Each row has a class, written as a number after it.
[-119 -135  -65 -321 -436  -11 -108   58  300   41 -222   11 -173 -123
  442   63 -263 -154  -72  261   35  127  200   66 -464   93  127  255
  -49  -90  -37   13] => 11
[ 175  -90  234 -166 -174 -150  582  180 -168 -105   88  143 -222  -44
  182   60 -411  -72   85  -82 -121  -24  262  171   75  -19  210   36
  -38  153 -109 -699] => 0
[ 106  -57 -202  -89 -195  -74  -78   94  -19   24  -31  -22 -313 -190
  219   39 -158  -85  -60   15   98   77   22  -52  150  159    4  177
   52  116  197 -181] => 8
[ -16 -227  140  -13  -52  -68  267   57  -68  -58  296  -13 -279 -132
  115  101 -146   48  -88 -268  -52 -345 -104  -20  389  109   86  193
  108   36  361 -823] => 3
[  88 -354  127 -157  192  -96  370  -19 -219  -40   51  215 -205   90
  182   21 -275  268  165 -335  140  203  132  -47  352   99    8 -121
  -68  119  311 -582] => 6
[ 135 -255  -40  -88 -217 -215  220  327  -16   77   93 -207  -25  -96
  173  -20 -151 -177  -60  -55   68   31   37  -54   -7  477  -65  -39
  403   92  266 -318] => 7
[  88  -88  -88  168  204   94   92  -93 -111  -28  194   71  -92 -201
   33  -45  -20  -61   -4 -340  -50   94 -144   35  400  383  -39 -311
   24    8  163 -427] => 3
[ -43 -241   76 -332 -240   88  315  -43   55   61  155   25 -445  -48
  409  329 -500   26   -7 -253   28  163  350    9  508  -78  -51  276
  -89  234  242 -306] => 4
[  91 -196  278  -63   86 -495   86  248    2   22  428  244 -171  -60
  -33  181 -158  201  -52 -252  -76 -215 -100 -205  308  271 -131 -206
  187  -52  325 -651] => 8
[-157 -158 -174 -149 -435   11  243   89   62 -123  130  -47 -270 -166
  231   71  -52 -284 -161  379  -18   -3   30   26 -236   92  142  481
   -6  -24  -31 -365] => 1
[ 164 -107    9 -251  146  -66  655   21 -235 -301 -140 -152 -296  102
  270  123  -91 -191    2 -336  -98   52  153   16  301  324  102   74
  -73  197  -92 -527] => 2
[ 171 -176   76 -326 -138 -171  236   36   59  -87   65  201 -108   22
  257   58 -173   96 -140    9 -221   70  -10  -96  271  150  -59   -1
 -124  -98  354 -830] => 11
[ 231  -36   24  -93   74 -336   44   98  -59  -64 -104 -100  -51  -43
  100  120 -188   47   83 -402   20   31  -72 -112  138  541   -1 -296
  112   39  322 -494] => 8
[ 299   86 -127  -84  -61  -91  548  167 -201 -270   85 -107 -291   10
    8  216 -455 -404    3  -57 -173   88  214  -29  371  347  209   43
  -36   95   65 -752] => 4
[ 290 -233 -141  -84  -78   39  267  139 -168   35  469  157 -519 -331
  236  143 -376 -258 -150  -62  -86   95  343   76  692 -137    8  164
   30  233  280 -763] => 5
[ 359   63 -344 -196 -103   85  205  120 -253 -273   55  -22 -117   11
   28  177 -244 -259 -210  123    6 -151  198  -54  120  213 -139  146
  137   54   65 -661] => 8
[ 222   35  -33  -20  290  -67  297 -109   -5 -133   10  -36 -412 -178
   80   10 -250 -209   72  -10  -45  115  196  163  126  648  233 -245
  -26  232   59 -470] => 1
[  38   21 -101 -111 -196    0 -298 -120  162   80  -88   33 -154 -216
  253  -10 -102  102  -34 -157  119 -161  -15  -45  -16  124  -20  253
   73  131  197  -80] => 5
[  65 -142 -178   50   23  296  400  -72 -314 -284   17   63 -308  135
   91    6 -240 -239  -52  114  182  140  175   47  401 -152  234  195
 -186    8   62 -264] => 11
[ 160 -170 -191 -218 -165  137  290  214 -165  -97  273  -46 -540 -219
  432  -45  -93 -194 -218  -14  -20   16  259   35  856 -190  100  286
  121  232  369 -314] => 6
[  24 -111  -95  -56 -306   38   86   58   50  -64 -127  -75  -68  -77
  257    8 -144 -245 -125  216   50  118   -4   20 -106    7   29  167
   -3  -47  -46  -51] => 10
[ 187  -68   99 -222   65 -132  273 -137 -123 -187  -19  128  460  304
  -49   90 -434   94  158 -130 -166   32  184 -119  117  610  251 -265
 -201 -159  348 -875] => 0
[  77  -61    6   40  208   21  -26 -151   16   85  142  -47 -321  -62
   53  106    5  236  104 -361   -4  -89  -50  -40  284  182  -28  -42
  104  272  129  -66] => 5
[ 120 -128  102   51  254  -84  139 -102 -168   19  279  140  -90   19
 -153  123 -211  405  228 -589 -132 -342   -1 -113  141  672  -62 -172
  130  247  505 -829] => 4
[ 139  -82 -197 -196 -304  -80  -52   -3   72  -57  -55    2 -385 -113
  363  169 -229  -85 -129 -130   25 -105   88   43 -101  334   -5  193
   45  114  130 -438] => 10
[-121  -49 -106 -113 -306  -81  143  133   64  -42 -153 -185 -181  -33
  186   73  -33 -100 -116  143   51  -61  -26    9 -146  -22 -111  386
   40   -4 -167 -202] => 3
[  51   -4  -98  -46  142   24  177   15 -191   26  198   80  139  231
 -158  153  -65 -164  -56  175 -105  281  -12  -80  398 -205 -149  -90
  -10  -96 -179  -58] => 9
[ 214    5  155   54  199  102  -56 -155   41  -29   79  189  112   69
  -41   10  -78  144 -128  -10 -133    8  -50  -73  112  309 -157 -372
  -68  166  286  -74] => 2
[ 359   10 -151  -91  -43  254  429 -182 -179 -283  316  149  -82  -45
  147   22 -235 -367  -68  301 -278  120  304   31  425   -6  293   17
 -117   77   44 -416] => 1
[  69  140 -267   -3  -20  351  307 -167 -180 -289 -139   27   17   66
  130 -226 -119 -170    0  254 -133  124   41   38  134 -178  149   -7
 -269 -249 -263 -183] => 10
[ 136  -18   86 -274 -140  204  266  -49 -207  -73 -167  172  286  201
  229  -86 -404  179  100  167 -107  310  270   -3  381   37  138  -98
 -204   71   63  -69] => 8
[ 286 -105  -62 -112 -278 -100  291  219  -91    2  189  -92 -463  -82
  167  213 -298 -393 -167 -252  -56  117  112  -43  685  -69  121  403
  104  253  261 -428] => 5
[  47   17 -260   -3  -74  -15   85  109  -58   63  -81 -268 -262  -81
  189   98 -140 -127  -21  108   52  173   35  -47  232  127 -125   82
   30  197  -61  -29] => 4
[ -32 -138  -87  -86 -230  -51  295  247  -30  -39  320  -54 -508 -194
  208  209 -195 -151 -128   15 -221  -10   70   41  469  205   29   99
    5   92  284 -567] => 0
[  20  145  -30   71 -165 -126 -159   91   32  131 -241 -323   31   47
   28   34  -40   34   83 -279  118 -198  -57  -69 -143  -61  -51  240
  170  191  -74  147] => 4
[ 177 -119  -89 -275 -193   62  153 -185   23 -128  139   96 -151  -65
  520  207 -293  142  -67  -70  -37   76  310  -44  721  138  139   -8
 -254  212  464 -607] => 2
[  60 -343  166 -220 -211  -59  452   94    5  -69  236  114  -72   64
  153  180 -172   38  -79 -181   23 -291  172  -69   62   70  -47  258
   71   39  288 -749] => 7
[ 336  -88  -51 -302 -176  -24  140   78   23   42   82  195 -382  -39
  229  311 -562 -160  -56 -105  -74  184  370   -8  460  -44   44  179
 -122  152  111 -476] => 9
[-173   31  -54   95  -59 -113  166  111   87   20  510   35 -316 -124
   82  103  144 -295 -276   49 -173  117 -130  -74  684 -135 -160    1
  -16   87  210 -122] => 0
[ 375   89   42 -387 -164 -119  292   28 -132 -351  -64  327  149  213
   98  176 -405   88   85  -52  -84  -52  263 -165  485  183  328   40
 -167 -136  306 -752] => 1
[ -12  -56   29   -2 -115  -45  210  112  -54  -63  -31  -93 -208  216
 -102  182   16  -75    0 -196   59  -50 -130 -129  588  -88    6  318
  127  -46  248   34] => 7
[ 137  -86   45 -264  -53 -181 -155  100  136   99  437  293 -256 -158
  -37  113 -299 -131 -172  -88 -306  -21  143  -85  274  203   81   89
    5 -207  278 -408] => 3
[   9 -219 -126 -120 -416  -96  217  284  -15  105 -188 -348 -336   -1
  383  155 -168  -72  -29  -11  142  234   84  -20  279  165  -35  298
  100  357  176   22] => 6
[ 351   32   72  -75  -53   65  313   83 -164 -205  -65  134  -67  180
   91   29 -213  183   35 -257  -42   73  257  -23  584  274   91  -42
  -44  378  233 -270] => 3
[ 229  -93   -1 -161  171  -93   41  -95   23 -108   -2  196 -340  -19
   53  211 -394  -46 -137 -145   16   -1  127   48  158  677  -29 -173
 -134  113  449 -800] => 0
[-200    4   82   54   56  -38  111 -112  -72 -126   -5   82   50  139
  120  -44  -81  248   92   27  147 -132  -61  -73   74  -38  132  -62
  -96  -21   39 -146] => 5
[ 166   31 -265 -186   95  236  278 -139 -185 -336  198  266 -226  -70
  -84   45 -222 -264 -174  197 -172 -119  -21  -48  184  103   97  164
 -184 -309   83 -899] => 6
[ -70  -41 -184 -181 -438 -125  -83  164   86   97   88 -187 -408 -235
  383  188   31 -198 -212   37   51 -114   74   30   84 -415 -161  531
  174  146  -61   20] => 3
[  95  -55  -61  -42  152  127  385   -6 -284 -141  -47   -2   56  180
  -65   31 -256  -31  105  109  -31   97  211  132  -28  357  108 -164
  -25   82  -55 -493] => 1
[ -20   -4  -47   68  -94  -37  309  -12  -98   18  277  -76 -398 -151
   98  130 -232 -226   39 -109   92 -117  181   26  462 -484   22  333
   24  114   -5 -250] => 7
[-122   16   74  -41 -356 -271  217  162   86   64  -61 -108 -382    4
  256  121 -172 -159  -28  169   26   80  104   62 -187 -211   31  239
  -59  217 -158   81] => 8
[ -59   28 -150  -22 -213  -79  -73   28   27  -21  -14  -29 -149    7
   80  125 -140  -23  -46  123   44  -28   30  -68  104  176  -16  212
   -6   62  165 -142] => 4
[ 216 -318  355 -162   -2 -173  342   24  -63 -226  325  396   57 -116
  171 -110 -110   71  -94   47 -173   58   73  -33  230   80  108 -177
  -16  -94  264 -584] => 11
[  35  -47  -76  139   18   68  414   73 -224 -127  274  -76 -391  216
 -150  326 -227 -500 -242  -89  -47  100   11    4  657 -276  -24  243
  -59   53   84 -411] => 5
[   1  -68 -216 -305 -333 -191    9  234  166   93   12 -112 -521 -251
  348  207 -258 -334 -134   85   23  125  219   73   39  -15   87  385
   82   57  -20 -369] => 2
[  92  -94   34 -173 -365 -238  140  291   41    5 -159 -247 -221  -36
  309  128 -121  -31  -17 -172   40  -12  104    5  145  118  121  252
   78  248  164 -214] => 0
[ -22 -225   49 -420 -161  -93  158   44   54  -88   10  206 -168  -99
  486  -67 -245  342   28  -66 -140  123  181  -58  110  231  -88  -73
  -35  -74  233 -461] => 4
[  88   25 -136  -35 -159   13   21  110  -57   16  -65 -160 -109 -129
  245   10  -38  -71  -67  131   89   96  112   -6  239   42 -131  131
  127  328  -21  200] => 11
[ 195  -63   25   10    1  100  414   96 -262 -153  112  150  -56   73
  -83  119 -135 -292  -59   80  -12  252   33    4  790 -211  131   57
  -76  -71   40 -178] => 3
[ -99  -82  -84   54  192 -339  147  320 -162   67  -19 -336 -371  152
  -61  104   28  110  -38  -89   11   17 -293 -153  528  333 -216  -48
  208   42  268 -335] => 4
[ 157  -65   87  -77 -286  140  210 -172   49 -131  447  350 -124    1
   60   86 -325   19  -39  -39 -185  109  247  -15  448 -108  248  114
 -192   77  388 -447] => 11
[-100 -325   87 -390   51 -315  100  239   97  143  320  159 -431  -56
  280  290 -146   80 -197 -103  -47 -176  195  -88  714 -170 -222  337
   86  -17  208 -752] => 9
[  58 -171   17 -236 -111 -131   78  215   13  -78  -13   20 -318 -108
  226   60 -324   21  -81  -60   23  101  112  -34  303  270   -2  117
  132   89  343 -447] => 6
[ 202  158  -75  -63  440 -171 -215  -52   64  114  129   83 -191  -28
   10  110  -68  134   11 -346 -302   63   40  -42  524  390 -146 -488
  -55  104  214 -352] => 9
[-105 -339  354 -123  -76 -380   50  134  154  189  260  -40  130  -97
  127   64  -29  106  -28  -24  -33  -52    6  -49  175  220   23   -1
  241   54  329 -276] => 2
[ 128 -149  255 -115  293 -130  349   13 -169 -109    2  121    1 -113
  218 -164  -15  320  166 -579   94 -230   75  108   62  256   53 -325
  141  135   57 -671] => 5
[ -65   27  303  -47 -148 -436  193  125   71   67   76 -231  342  352
  -47  251 -159   79   28 -349 -223 -297  -96 -223  280   68  -64   55
   80   20  262 -533] => 6
[-107 -271  190 -142 -240   46  401  -19 -115 -272  131  290   32  -53
  388 -128 -178  101 -124  212  -19  -21   69   78  133  182  181  -29
 -104   -9  324 -601] => 5
[ 280 -128 -107  -42   91   79  405  111 -151  -80   -9 -214 -336 -202
  238  103 -278 -315  -16 -236  -46  273  224  114  555  524  115 -164
  -15  260   12 -343] => 2
[ 191 -233 -148    3  219  298  190 -185 -342 -152  392  369 -124  -47
  -81    2  -30  -82 -122   23 -164  214  -86   82  391 -144   59 -146
 -170 -243    0 -694] => 8
[ 126 -106  -34   53 -116   88  246  -13  -32 -247  127  189 -395  -35
   59  117   64   17 -110 -260  -26 -335  -40   50  -87  137  -86  110
   35   64  150 -545] => 7
[  34  -87  128 -125  189 -359  123   92   10  -26  233  149  -29  241
 -295  323  -99  -94  -98 -176 -229 -185  -84  -40   13  277  -41  -62
  -25 -292  -36 -884] => 0
[ 257    7 -100  -10 -134   -3    8  -67   59 -142   26   78 -189 -180
  205   60  -46 -253 -125   89  -37 -100   83   83 -172   53  113   65
  -11   96 -141 -222] => 9
[-156 -300  111 -202 -246 -220  303  221  -21  138  406   92 -387 -118
  216  141 -348 -246 -181  190 -124  209   70   14  368 -329   25  284
   17  -91  129 -495] => 5
